Here is a tiny trained network, its code and every weight. The questions are about switching its units off for an input and a target symbol, where a switched-off unit gives its printed mean instead of its output.

import numpy as np


def w(rows, s, z=0):
    codes = np.array(rows[::2]) - 128.0
    scale = np.full(codes.shape[1], s)
    scale[-1] = z or s
    return codes * scale


def f(y):
    return y / 2 * (1 + np.tanh(0.7978845608 * (y + 0.044715 * y**3)))


def softmax(a):
    e = np.exp(a - a.max(-1, keepdims=True))
    return e / e.sum(-1, keepdims=True)


def log_softmax(a):
    a = a - a.max(-1, keepdims=True)
    return a - np.log(np.exp(a).sum(-1, keepdims=True))


def net(x, mask):
    ids = ['ΠΨΩαγδζμ'.index(c) for c in x.split()]
    T = len(ids)
    res = E[ids] + P[:T]
    u = 0
    for l in range(2):
        r = res
        for j in range(3):
            rows = slice(2 * j, 2 * j + 2)
            q, k, v = (r @ M[l][rows].T for M in (Q, K, V))
            z = softmax(np.where(np.tri(T) > 0, q @ k.T / 2**0.5, -1e9)) @ v
            o = O[l][rows]
            res = res + np.where(mask[u + j], z, o[:, -1]) @ o[:, :-1]
        u += 3
        y = f(res @ A[l][:, :-1].T + A[l][:, -1])
        res = res + np.where(mask[u : u + 4], y, B[l][:, -1]) @ B[l][:, :-1]
        u += 4
    return log_softmax(res[-1] @ U[:, :-1].T + U[:, -1])


Q, K, V, O, A, B = {}, {}, {}, {}, {}, {}
E = w([
[95,168,131],'Π',
[112,115,86],'Ψ',
[146,146,123],'Ω',
[5,107,132],'α',
[128,85,100],'γ',
[82,147,90],'δ',
[105,158,157],'ζ',
[143,126,133],'μ',
],0.024)
P = w([
[255,105,156],'0',
[182,107,130],'1',
[159,118,135],'2',
[147,121,133],'3',
[119,123,125],'4',
[87,139,126],'5',
[105,117,92],'6',
[84,128,92],'7',
[97,118,81],'8',
[65,119,27],'9',
[100,129,53],'10',
[80,152,49],'11',
],0.008)
Q[0] = w([
[114,164,46],'L0H0',
[248,60,96],'L0H0',
[37,196,137],'L0H1',
[78,200,57],'L0H1',
[117,241,112],'L0H2',
[130,63,150],'L0H2',
],0.013)
K[0] = w([
[32,80,15],'L0H0',
[203,123,96],'L0H0',
[6,76,137],'L0H1',
[69,84,148],'L0H1',
[110,83,104],'L0H2',
[137,205,147],'L0H2',
],0.016)
V[0] = w([
[163,140,250],'L0H0',
[166,149,153],'L0H0',
[126,11,207],'L0H1',
[128,214,124],'L0H1',
[162,93,158],'L0H2',
[101,79,224],'L0H2',
],0.011)
O[0] = w([
[165,111,100,2],'L0H0',
[134,120,69,40],'L0H0',
[78,184,151,127],'L0H1',
[254,125,104,114],'L0H1',
[74,90,172,92],'L0H2',
[166,189,177,109],'L0H2',
],0.01,0.0075)
A[0] = w([
[215,121,8,37],'L0N0',
[105,40,232,163],'L0N1',
[243,94,154,7],'L0N2',
[42,174,115,156],'L0N3',
],0.012,0.002)
B[0] = w([
[65,64,106,149],'L0N0',
[10,238,93,150],'L0N1',
[162,253,107,137],'L0N2',
[222,88,194,249],'L0N3',
],0.0068,0.013)
Q[1] = w([
[114,165,102],'L1H0',
[172,148,70],'L1H0',
[146,137,170],'L1H1',
[2,180,140],'L1H1',
[38,47,88],'L1H2',
[105,242,207],'L1H2',
],0.009)
K[1] = w([
[116,156,144],'L1H0',
[122,195,132],'L1H0',
[90,119,135],'L1H1',
[157,85,175],'L1H1',
[128,139,186],'L1H2',
[122,6,102],'L1H2',
],0.014)
V[1] = w([
[250,102,97],'L1H0',
[206,92,151],'L1H0',
[169,176,200],'L1H1',
[172,135,147],'L1H1',
[126,115,34],'L1H2',
[106,106,221],'L1H2',
],0.012)
O[1] = w([
[169,74,110,21],'L1H0',
[75,105,113,51],'L1H0',
[103,15,188,229],'L1H1',
[123,90,111,70],'L1H1',
[123,111,110,250],'L1H2',
[2,53,177,41],'L1H2',
],0.0065,0.0023)
A[1] = w([
[60,85,66,25],'L1N0',
[128,60,123,3],'L1N1',
[245,2,130,69],'L1N2',
[101,94,186,180],'L1N3',
],0.0099,0.0016)
B[1] = w([
[156,127,81,147],'L1N0',
[108,218,171,122],'L1N1',
[131,73,188,175],'L1N2',
[254,168,60,254],'L1N3',
],0.0098,0.006)
U = w([
[93,170,196,167],'Π',
[210,152,193,5],'Ψ',
[227,105,133,102],'Ω',
[234,201,78,121],'α',
[159,79,176,180],'γ',
[174,31,225,208],'δ',
[156,144,113,158],'ζ',
[254,123,143,3],'μ',
],0.0078,0.0034)

Each question gives the input, a string of symbols that net reads in full, and the target symbol t.
The units are the heads (2 rows each of Q, K, V and O) and the neurons (one row each of A and B). Each row of codes is followed by its name. A weight is (code - 128) times the scale printed after its matrix; where a second scale follows, it is the last column's (O, A, B and U).
mask holds one flag per unit, layer by layer, with each layer's heads first. A switched-off unit (its flag False) gives its mean, the last column of its rows in O or B, instead of its output. The means were averaged over made-up inputs and are rounded, as every weight is.
A unit's drop is (log p(t) with every unit on - log p(t) with that unit switched off) / (log p(t) with every unit on - log p(t) with every unit switched off).
The circuit of an input: a set's keep is (log p(t) with only the set's units on - log p(t) with every unit switched off) / (log p(t) with every unit on - log p(t) with every unit switched off). Starting from the 12 units with the biggest drops (on a tie, the unit counted first), units are removed one at a time, each time the one whose removal leaves the highest keep (on an exact tie, the one counted first), for as long as the keep stays at least 0.8.
circuit, biggest first: the units of the circuit, biggest drop first
k most important neurons: the k neurons with the biggest drops, biggest first
top k neurons in layer l: the k neurons of layer l with the biggest drops, biggest first
heads that matter: for each layer, one digit per head in row order, 1 if its drop is at least 0.15 and else 0, layers parted by /
drop of u: that unit's drop, to one decimal
input δ δ δ, target α: most important neuron : (L0N3)
input Π ζ α μ δ, target δ: 2 most important neurons : (L0N1 L0N3)
input δ Ψ α Ω, target α: top 3 neurons in layer 0 : (L0N3 L0N2 L0N0)
input ζ Π Ψ, target δ: 3 most important neurons : (L1N2 L0N1 L0N2)
input δ δ δ Π, target α: heads that matter : 011 / 011
input δ ζ Π ζ, target α: circuit, biggest first : (L0N3 L0H1 L0H0)
input ζ Ψ δ, target δ: heads that matter : 111 / 100
input δ δ ζ δ ζ, target α: circuit, biggest first : (L0N3 L1H1 L0H1 L0H0)
input δ Π γ, target α: 2 most important neurons : (L0N3 L0N0)
input ζ δ Π, target δ: 3 most important neurons : (L0N1 L1N3 L1N2)
input δ δ Π, target α: circuit, biggest first : (L0N3 L1H1 L0H1 L0H2)
input ζ μ Π, target δ: circuit, biggest first : (L1N2 L1H1 L0H1)
input δ α Ω, target α: 2 most important neurons : (L0N2 L0N3)
input γ γ δ, target Π: circuit, biggest first : (L1H0 L0H2 L0H1 L1H2)
input ζ ζ μ, target δ: heads that matter : 111 / 110
input δ Ω Ψ μ, target α: heads that matter : 111 / 011
input ζ ζ δ ζ Ω, target δ: 3 most important neurons : (L1N2 L0N1 L1N3)
input δ δ μ, target α: 4 most important neurons : (L0N3 L0N0 L0N2 L1N2)
input ζ Ω μ Ψ, target δ: drop of L1H1 : 0.1
